Each row of numbers belongs to one of the objects below and depends on some of the facts about them. Some rows are named. Which object is each other row?

Some facts about the objects:
Ξ: refers to; Δ: belongs to class; Φ: is of sort
Ξ Q292 <- Q944,Q267,Q296
Ξ Q876 <- Q944,Q280
Ξ Q153 <- Q944,Q621
Ξ Q594 <- Q729,Q645,Q663,Q299
Ξ Q129 <- Q161,Q989,Q70
Ξ Q891 <- Q783
Ξ Q565 <- Q989,Q18
Ξ Q360 <- Q325
Ξ Q221 <- Q260,Q238,Q921,Q796
Ξ Q258 <- Q18,Q439,Q84,Q891,Q173,Q83,Q366,Q761
Ξ Q989 <- Q18,Q84,Q479
Ξ Q340 <- Q696,Q296
Ξ Q173 <- Q70
Ξ Q937 <- Q374,Q647,Q951,Q499
Ξ Q70 <- Q647,Q653,Q863
Ξ Q18 <- Q647,Q523,Q902,Q463
Ξ Q663 <- Q126,Q634
Ξ Q305 <- Q126,Q762
Ξ Q83 <- Q141,Q97
Ξ Q523 <- Q141,Q570
Ξ Q320 <- Q141
Ξ Q391 <- Q141
Ξ Q133 <- Q85
Ξ Q770 <- Q689,Q903,Q299
Ξ Q463 <- Q861
Ξ Q621 <- Q903
Ξ Q142 <- Q903
Ξ Q396 <- Q704,Q803
Ξ Q268 <- Q704,Q621
Ξ Q711 <- Q704,Q912,Q310
Ξ Q267 <- Q600
Ξ Q161 <- Q972,Q997,Q902,Q258
Ξ Q390 <- Q514,Q121
Ξ Q762 <- Q165
Ξ Q951 <- Q84,Q547,Q200,Q132,Q299
Ξ Q358 <- Q84,Q649,Q391,Q360
Ξ Q863 <- Q84,Q876,Q320
Ξ Q532 <- Q84,Q645
Ξ Q357 <- Q142,Q92,Q396,Q305
Ξ Q831 <- Q891
Ξ Q195 <- Q891,Q359
Ξ Q465 <- Q891,Q570
Ξ Q649 <- Q840,Q130,Q755
Ξ Q703 <- Q840,Q904
Ξ Q912 <- Q616,Q663
Ξ Q904 <- Q616
Ξ Q103 <- Q418
Ξ Q420 <- Q418
Ξ Q997 <- Q228,Q83
Ξ Q959 <- Q130,Q299
Ξ Q366 <- Q852,Q360
Ξ Q3 <- Q937,Q876,Q565
Ξ Q439 <- Q687,Q959
Ξ Q761 <- Q875
Ξ Q333 <- Q340,Q902
Ξ Q637 <- Q586
Ξ Q920 <- Q586
Ξ Q783 <- Q218,Q819
Ξ Q944 <- Q920,Q697
Ξ Q310 <- Q920,Q235
Ξ Q816 <- Q876,Q197,Q648
Ξ Q796 <- Q112,Q292
Ξ Q329 <- Q731,Q912
Ξ Q120 <- Q609,Q816
Ξ Q186 <- Q933
Ξ Q619 <- Q933
Ξ Q111 <- Q235,Q121
Ξ Q670 <- Q523,Q867,Q396
Ξ Q926 <- Q523,Q173
Ξ Q731 <- Q912,Q559,Q69
Ξ Q875 <- Q912,Q744
Ξ Q364 <- Q904
Ξ Q49 <- Q904
Ξ Q653 <- Q547,Q305
Ξ Q884 <- Q663,Q465
Ξ Q609 <- Q770,Q92,Q133
Ξ Q645 <- Q902
Ξ Q627 <- Q121
Ξ Q280 <- Q797
Ξ Q983 <- Q358,Q541,Q366
Ξ Q595 <- Q350,Q656
Ξ Q228 <- Q921,Q101,Q627
Ξ Q615 <- Q541
Ξ Q792 <- Q541
Ξ Q739 <- Q556
Ξ Q235 <- Q648
Ξ Q247 <- Q190
Ξ Q84 <- Q649,Q408
Ξ Q687 <- Q739,Q697,Q200
Ξ Q656 <- Q739
Ξ Q398 <- Q333,Q465
Ξ Q20 <- Q59,Q697,Q863
Ξ Q547 <- Q59
Ξ Q442 <- Q195
Ξ Q791 <- Q195
Ξ Q54 <- Q634
Ξ Q299 <- Q634
Ξ Q729 <- Q615
Ξ Q841 <- Q69
Ξ Q418 <- Q965
Ξ Q689 <- Q965
Ξ Q972 <- Q200,Q49
Ξ Q867 <- Q247
Ξ Q308 <- Q129
Ξ Q852 <- Q292
Ξ Q374 <- Q637,Q670
Ξ Q197 <- Q637
Ξ Q238 <- Q479
Ξ Q85 <- Q376
Ξ Q350 <- Q376
Ξ Q854 <- Q376
Ξ Q165 <- Q369
Ξ Q933 <- Q408
Ξ Q141 <- Q408
Ξ Q552 <- Q819
Ξ Q965 <- Q819
Ξ Q101 <- Q371
{Q944,Q729,Q420,Q989,Q325,Q439,Q696,Q126,Q141,Q689,Q600,Q84,Q329,Q616,Q418,Q364,Q238,Q645,Q340,Q619,Q920,Q876,Q552,Q594,Q97,Q609,Q442,Q841,Q499,Q831,Q570,Q559,Q359,Q186,Q770,Q153,Q92,Q268,Q173,Q121,Q797,Q350,Q197,Q54,Q803,Q649,Q101,Q59,Q697,Q132,Q310,Q621,Q49,Q129,Q299,Q292,Q863,Q637,Q360,Q479,Q376,Q465,Q819,Q595,Q371} Δ 809
{Q161,Q514,Q852,Q854,Q912,Q663,Q792,Q20,Q358,Q648,Q615,Q369} Δ 136
{Q783,Q374,Q861,Q704,Q972,Q891,Q875,Q731,Q111,Q933,Q884,Q258,Q703,Q541,Q556,Q190,Q755,Q200,Q796,Q366,Q761,Q565,Q408} Δ 1
{Q260,Q903,Q142,Q130,Q687,Q532,Q3,Q586,Q218,Q235,Q523,Q983,Q103,Q904,Q547,Q902,Q921,Q463,Q333,Q195,Q791,Q762,Q280,Q69,Q965,Q247,Q267,Q398,Q391,Q308,Q670,Q296} Δ 790
{Q18,Q70,Q926,Q165,Q840,Q228,Q937,Q997,Q711,Q959,Q112,Q951,Q221,Q396,Q739,Q627,Q634,Q744,Q816,Q305,Q390} Δ 741
{Q647,Q85,Q653,Q120,Q867,Q357,Q656,Q83,Q320,Q133} Δ 3
[Q944,Q420,Q696,Q926,Q689,Q840,Q238,Q920,Q876,Q97,Q951,Q442,Q884,Q103,Q547,Q663,Q770,Q153,Q173,Q797,Q350,Q921,Q541,Q54,Q396,Q59,Q791,Q634,Q247,Q129,Q796,Q299,Q267,Q305,Q360,Q408] Φ 296
[Q729,Q783,Q989,Q439,Q374,Q126,Q903,Q600,Q514,Q84,Q891,Q418,Q364,Q619,Q586,Q711,Q959,Q112,Q841,Q499,Q570,Q902,Q333,Q755,Q697,Q200,Q132,Q310,Q621,Q863,Q637,Q391,Q320,Q761,Q479,Q670,Q565,Q369,Q595,Q371,Q133] Φ 103
[Q161,Q325,Q260,Q18,Q647,Q141,Q861,Q165,Q142,Q329,Q616,Q130,Q852,Q687,Q997,Q645,Q653,Q340,Q218,Q552,Q594,Q609,Q111,Q235,Q523,Q559,Q904,Q359,Q121,Q867,Q357,Q258,Q792,Q20,Q358,Q703,Q221,Q648,Q463,Q190,Q649,Q627,Q195,Q280,Q69,Q83,Q49,Q292,Q816,Q398,Q366,Q308,Q390] Φ 930
[Q70,Q85,Q704,Q972,Q228,Q937,Q532,Q875,Q3,Q854,Q731,Q933,Q831,Q912,Q983,Q120,Q186,Q92,Q268,Q197,Q656,Q556,Q803,Q101,Q739,Q762,Q615,Q744,Q965,Q376,Q465,Q819,Q296] Φ 861

Some objects and their rows:
Q235: [-16  -5  -3  -7  -8   7   7   3  -2 -13  -1 -10   0  12  -6 -11   1  -1
  13  12  -8   7  12  14 -13 -11   8  -4   8   7   1   7   4  11  -2   1
   9 -11 -18 -18  13   0  11  -7]
Q85: [ -1 -12  11  -6  13  -3 -12 -15  -2 -16  21   6  -4  11 -15 -14 -26  10
  25  18   1   1  -5  19  -7  -7   7  22 -15  -1   9   4  19  -5   0 -17
  16  -5   4  -9   0  -7   0  -6]
Q921: [ -6   0  23 -17 -17   6   4  12  -9 -17  18  -3 -10   8  -8 -16   3  13
  11  14   9  24   3  -3  -5 -14  14   6  -6   4   3   0   2  13  -4  12
   5   7 -10  12  15   0   1  -3]
Q891: [ 16   3  -1  21  -9  -4  27 -10 -20   6   9 -13  -7   0  -4   0  15  -3
   7 -15   7 -15   8   6  -1  14  -8  10  -1   0  13 -15   3  -6  -1  10
   3   4  10  -9   5  -3 -15 -10]
Q600: [  4  -3   1  -1 -17  12  21  -7 -17   0   2  -9   4   0  -2  -3   8 -12
   1  -6   6  -1   2  -6   2   8  -7  10  17   1   0  -8   2   8   3  12
   0  -1  12  -3  -4 -14  -4  -9]
Q391: [-12 -12   2   6 -12  13  18   1  -8 -15   0  -9  -6   0  -7 -16   9  -8
  12  -3 -10   3   7  18   6  -9   6  10   9  -3   6 -11  20  19  -5   1
   5  -6  14   3   1 -16 -12   3]
Q645: [ -1  -1  -9   3  -9  11  12  -3 -10  -5  -4  -5   6  13  -1  -1   3  -9
  -1   2   4   3   8  -1  -6   1  -9 -10  20  11  -4   3  -8  -3   2   7
   1  -9 -16 -15  20  -1  13 -13]
Q133: [  2 -14  -1 -18   6  -1  12 -10 -10  -3  11  10  -2   0 -18 -12  -2   1
  26   9 -11  -5  -9  26 -13  -1  16  29 -11 -15  14   7  18   2   8  -8
  14 -11  11 -15  -4 -18  -8   5]
Q305: [ 13  -1  -6  -9  -5   7   8  -2 -11   0  10  25  -9   9 -22  -2  -2   6
  14  12  15  12   2   1  -3  17   4   6 -13  -4  15  16  -1  -2   5  -8
   9   0 -15   9   4   4  -3   4]
Q634: [ 11  -1  -1  -4  -2   6   6   0  -9  -3  14  18  -9  10 -19  -3  -1   8
  12   8  15  13   2   2  -1  13   4   5 -13  -1  12   8  -1  -2   3  -4
   9   1 -16  16  10   5 -12   6]
Q523: [-17   0  -5  -4  -8   5   8   4  -5 -13  -2 -10   0  15  -4  -7   1  -1
  13  14  -7   4  11  17 -12  -4   7   0  10   8  -1   6   9  11   0  -1
   9  -9 -19 -19  11   3  10  -8]
Q867: [ -9  -9  -1 -15  14   0   2  -5  -8 -12  11   6   1  16 -11 -10  -9  11
  25  15 -10   0  -1  33 -19  -6  12  10  -5   0   4  11   8  -9   3  -6
  17 -19 -24 -19  21  -2  -3   0]
Q559: [ -1  -1  -8   2 -11  11  13  -3 -12  -6  -2  -6   6  12  -1  -2   2  -7
  -1   1   3   3   7  -4  -8   1 -10 -12  18  11  -5   4 -11  -3   2   9
   1  -9 -17 -15  18  -3  13 -14]
Q218: [-15  -4  -3  -6  -8   6   7   5  -2 -14  -1 -10  -1  13  -4 -10   1   0
  13  12  -9   7  11  14 -12 -11   8  -3   8   7   0   5   5  10  -1   0
   8 -11 -17 -18  16   0  11  -7]
Q247: [ -4  -1   9 -11 -16   8   8  10  -8 -14   5  10 -12  12 -13 -11   4   4
  13  19   7  17   3   8  -2  -2  12   9   1  -1  10   8   9  15  -2   0
  -1   7  -9   5   6   3   8  -1]
Q744: [  6  -5   0   8   2   3  -3 -17  -2  -6  18  -3   0   8 -15  -6 -23   4
  14   5  14   4   7  -3   3  10  -7   7 -12   8   5   2   6  -3  -1 -15
  18  -1  -1   2  -2  -2  -7  -8]
Q200: [ 12  -1   3   5 -10   3  28 -15 -24   6   7  -9  -3  -1  -6   0   8  -3
  12 -14  17 -11  12   6  -1  17 -11  11   6  -2  13 -11  -4  -4  -3  11
   4   0   7  -8  -5   0 -16 -13]
Q54: [ 16   7   7  -2  -5   7  -4   4  -1  -3   2   9  -7  13 -17   1  13 -12
  -6  12  21   9   6  -7   4   2  -2   2  15   4   2  -4 -13  11   3  11
 -10  10  -6  10  11   3   4  -6]
Q153: [ 15   7   7  -2  -5   8  -5   3   1  -4   2  10  -7  13 -18   0  12 -11
  -6  12  23  10   4  -8   4   2  -2   3  15   4   3  -3 -13  10   3  12
  -9  11  -5  11  10   3   4  -6]
Q221: [  1   0   3 -11  15  -2  -8  -4  11  -2  19 -19   6   9 -16  -6   0   5
   9   0   6   6  17   0 -14 -10   3  -8  -6  12  -7  -4 -19  -1   1   9
  23 -14 -27   3  25   0 -21  -3]

Which object is each row?
No name comes twice in this set of rows, the named rows included.
[ 15  -2   1   9 -10   1  27 -14 -22   6   7 -10  -5  -3  -7  -1  10  -4
  11 -16  12 -11  11   3  -2  12 -10   9   3  -3  15 -11  -4  -5  -1  11
   3  -1  10  -8  -2  -3 -14 -13] : Q783
[ -4  -3  11  10   5   3 -19  -4  18 -17   5 -12  -8  12 -18 -13  -8 -12
   9  16   5   3  15   7   6 -17   3  10   7   9   2 -10  12  23  -7 -10
   5   4  10  -2  -2  -4   3 -10] : Q983
[  8  -4   0  19 -14  19  14   3 -16 -14   3  16 -12  11  -6  -7   9  -5
  -5  -2  12  14  -2  -3  13   0  -7  -8  11   5   7  -3  -1  -1  -3   7
 -11   5  -3  20  22  -3   3  -1] : Q360
[-16  -3  -5   1  -8   5   8   6  -3 -15   0 -10  -2  14  -4 -10   3   0
  11  12 -12   5  10  17 -11 -10   7  -4   7   8   0   4  10   9  -2  -1
   8 -10 -17 -17  18  -1  11  -5] : Q687
[ 10   3 -12  40   1  -4  19  -3 -13  -5   6 -13  -7  13   1  -1  13   2
   2 -15  -2 -11  13  14  -4   1 -12 -16   0  14   8 -12  -3 -18  -6   6
   3  -6 -16 -10  36   6  -3 -12] : Q366
[ 15   6   2  -4  10   0  -7   1   6   0  13  13 -11  13 -28   1   8  -1
   8  13  18   8   8   4  -1   8   7   8  -9   1   7   1  -6   6   4  -2
   8   4 -15  17  10   7 -17   6] : Q926
[ 16  -3  -6  -4 -21  13  14   0 -16  -3  -2  24  -7   8 -12  -3   5  -8
   1  10  14  13  -3 -11   1  11  -3   0   7  -3  11  15  -6   3   5   2
 -10   7  -2  -1   4  -1  24  -8] : Q770
[-10   1  16  -3   4   6 -18  -7  13 -15   3 -14  -4  16 -15  -8 -13 -10
  11  22  15   2  18  10   4  -6   2  16  14  10   0 -10  10  25  -6  -8
   6   6   4  -4 -11   3  -1 -13] : Q3
[  6   1  20  -8 -19  11  10   5 -18 -10  20  -1  -3   8  -3  -7   4   7
  -3   2  22  22   0 -20   1  -6  -3  -3   5   8  -3  -5 -14   0  -2  22
  -2   8  -9  19  20  -3   0  -9] : Q238
[-11  -5  14 -11  16   2 -30  -4  22 -20  11  -4  -1  16 -22 -14 -19  -6
  15  31  -3   5   1  15  -1 -16  14  24   0   4  -6  -3  21  22   2 -16
  15   0   4  -2  -3 -12  -1   0] : Q854
[  1  -5 -16  -5   3   5   9  -8  -6   0   6   3   2  10 -15  -2  -5   2
  15   3   0   2  11   8 -12   9   0  -5  -4   4   4  14  -6  -6   5  -8
  18 -18 -25 -10  13   1  -4  -2] : Q816
[ -3  -8 -12  21  -7  20  15  -3 -13 -14  -4  -2   1  12   0  -7   4  -9
  -4  -9  -1   4   8   4   3  -7 -13 -20  21  12  -1  -3  -4  -6  -3   6
  -2 -14 -13  -2  28  -5   5  -7] : Q649
[  2  11  -9  -2  -1 -13   9   0  -4   6  18 -18   7  15  -4   4   0  15
  11  10  -3  -3   4   1 -21  15   6   4 -17  12  -7   5   3  -9  10   1
  25  -6 -30 -18  19   5  -2  -6] : Q997
[  9  10   7  -4 -19   6  11   4 -17  -2   6   8  -4  15  -5   3   7  -1
  -2  14  21  11  -2 -10  -1  15  -3   7   9   5   1   2  -5   3   6  11
  -6  13 -10   3   7   5  11 -10] : Q129

Now the same objects, written a new way:
Some rows with their names:
Q920: [  7 -15  -2  -2   3   0  -4  -2   4   2   5  -2   1]
Q420: [ 7 -9  5 -1  1  0 -2 -4  4  0  1 -1  1]
Q396: [ 15 -12   3 -11   1  10  -1  -3   3 -19   3  -1  -3]
Q704: [-1 10 -2  3  3 -2  0  2  1  4  3 12 -3]
Q803: [ 1 -5 -2  8  6 -4 -1  2 -2 15  5  3 -4]
Q556: [-2 11  1  3  3 -3 -1  3  2  7  3 12 -3]
Q902: [ -1   9 -20  -4   0   3   5  -6  -1   6 -12  -5   2]
Q333: [ -1   3 -14  -4  -3   3   4  -6   1  -4 -11  -4   2]
Q649: [ -7 -11   1   2  -1  -6  -4   3  -1   3   4  -3   2]
Q299: [  7 -14   1  -2   3  -1  -4  -3   5   2   5  -2   1]
Q195: [  3   6 -19   6  -1  -1   2  -2  -4  -4  -6  -7   1]
Q92: [  4  -8 -11   9   9  -2  -1   1  -1   8   7   0  -5]
Q129: [ 8 -7 -6  0  5  0 -2 -3  2 10  3 -4  0]
Q111: [ -3  18  -1   3  -2  -2   1   3  -1 -11  -1   2   1]
Q142: [  7   3 -28   7   2   1   2  -2  -5 -12  -4 -11   0]
Q376: [ 1 -5  0  8  5 -4 -1  2 -1 17  4  3 -4]
Q841: [-6 -1  6 -2 -2  0  3 -2  1 -1 -5 -3  3]
Q997: [  4  12 -13  -3   3   5   3   4  -8   6  -1  -8  -5]
Q731: [-1 10 -1  3  3 -2 -1  3  1  4  3 12 -3]
Q637: [-7 -2  5 -2  0 -1  1 -1  1  5 -1 -3  3]

Name these rows:
No name comes twice in this set of rows, the named rows included.
[-10  21  12  -6  -4  -1   2  -1   4   2  -4   7   5] : Q565
[ 12 -10  11 -13  -1   8  -1  -3   3 -14   2   2  -2] : Q634
[ -3  -3  12 -17  -5   7   3  -1   2  -9  -4   2  -1] : Q959
[-3 10 -1  1  3 -3 -1  3  2 10  3 13 -3] : Q875
[11  4 36 -7 -4  4  0 -4  5  0  1  4  2] : Q951
[ 11 -12  13 -14  -2   8  -2  -3   4 -14   2   3  -2] : Q840
[  5   6   5  -7  -1   1  -1  -3   7 -11   0   7   2] : Q884
[-9 25 23 -2 -4 -3  3 -1  5  4 -3  8  7] : Q374
[-9 14  3 -7 -2  0  2  0  4 -3 -3  6  4] : Q200
[ 6  5 -5  7  0  0  3 -5 -1  6 -8  4 -3] : Q532
[  8 -18  10 -21   3  12   4   1  -3  -8   1  -8  -5] : Q133
[12 -3 -7 -1  0  2 -1 -9  5 -2 -4 -2  3] : Q547
[  3   0   3  -3  -3   5   1   6  -8 -10   0  -2  -3] : Q627
[-3 -6 -5  6  1 -4 -2  6 -6  3  4 -5  1] : Q292
[ -9  25 -27  -3   5  -4   1   3  -2  25  -1  -1  -2] : Q258

